[[135 123 142 114 106 138 139 113 122 136 119 142 141 133 128]
 [122 127 121 103 128 112 133 130 130 132 115 134 132 106 140]
 [128 110 126 121 116 129 121 128 111 112 132 108 150 136 130]
 [128 133 128 118 126 128 126 119 114 123 134 127 131 129 119]
 [144 121 136 128 116 121 122 119 151 123 136 127 123 113 117]
 [126 133 126 128 129 128 125 131 122 125 140 122 134 131 122]
 [128 137 126 115 119 120 119 122 134 117 147 125 128 111 124]
 [128 133 131 121 127 122 133 122 122 133 122 124 126 125 124]
 [123 131 131 111 123 123 130 127 128 124 131 131 132 126 128]
 [131 142 138 126 136 122 125 118 128 126 133 123 106 136 111]
 [126 132 129 120 122 124 128 129 127 136 126 125 128 122 135]
 [122 131 136 121 122 128 133 135 133 121 147 132 127 113 136]
 [124 115 122 132 138 135 137 129 122 149 110 136 138 126 125]
 [123 128 128 119 128 124 132 122 117 128 126 119 126 120 128]]
Which number is the bottom-left entry?
Answer: 123
Which number is the entry directly above the smallest entry?
Answer: 114
Which number is the bottom entry of the column that holds the smallest entry?
Answer: 119
Which number is the last entry of the largest entry's row?
Answer: 117
Which number is the maximum?
Answer: 151
The 1st entry, reading row by row -> 135
The largest entry in the first column is 144
Which number is the smallest entry in the first row?
Answer: 106
The top entry of the column that holds the largest entry -> 122
Which number is the top-right entry?
Answer: 128
Which number is the entry directly below the largest entry?
Answer: 122
The bottom-right entry -> 128
Which number is the third-last entry, reading row by row?
Answer: 126
The entry just left of the smallest entry: 121
Which number is the bottom entry of the column that holds the largest entry?
Answer: 117
Which number is the largest entry in the last row?
Answer: 132
The third largest entry: 149
Which number is the entry just right of the largest entry?
Answer: 123
The entry directly below the smallest entry: 121
The entry directly above the largest entry: 114
The minimum: 103
The entry just left of 151: 119
The second entry from the end, reading row by row -> 120
Which number is the 3rd entry on the main diagonal?
Answer: 126
Which number is the entry just right of the smallest entry?
Answer: 128
Which number is the fifth-last entry, reading row by row?
Answer: 126
The first entry of the smallest entry's row is 122
Which number is the fourth-last entry, reading row by row?
Answer: 119
The second entry on the main diagonal: 127
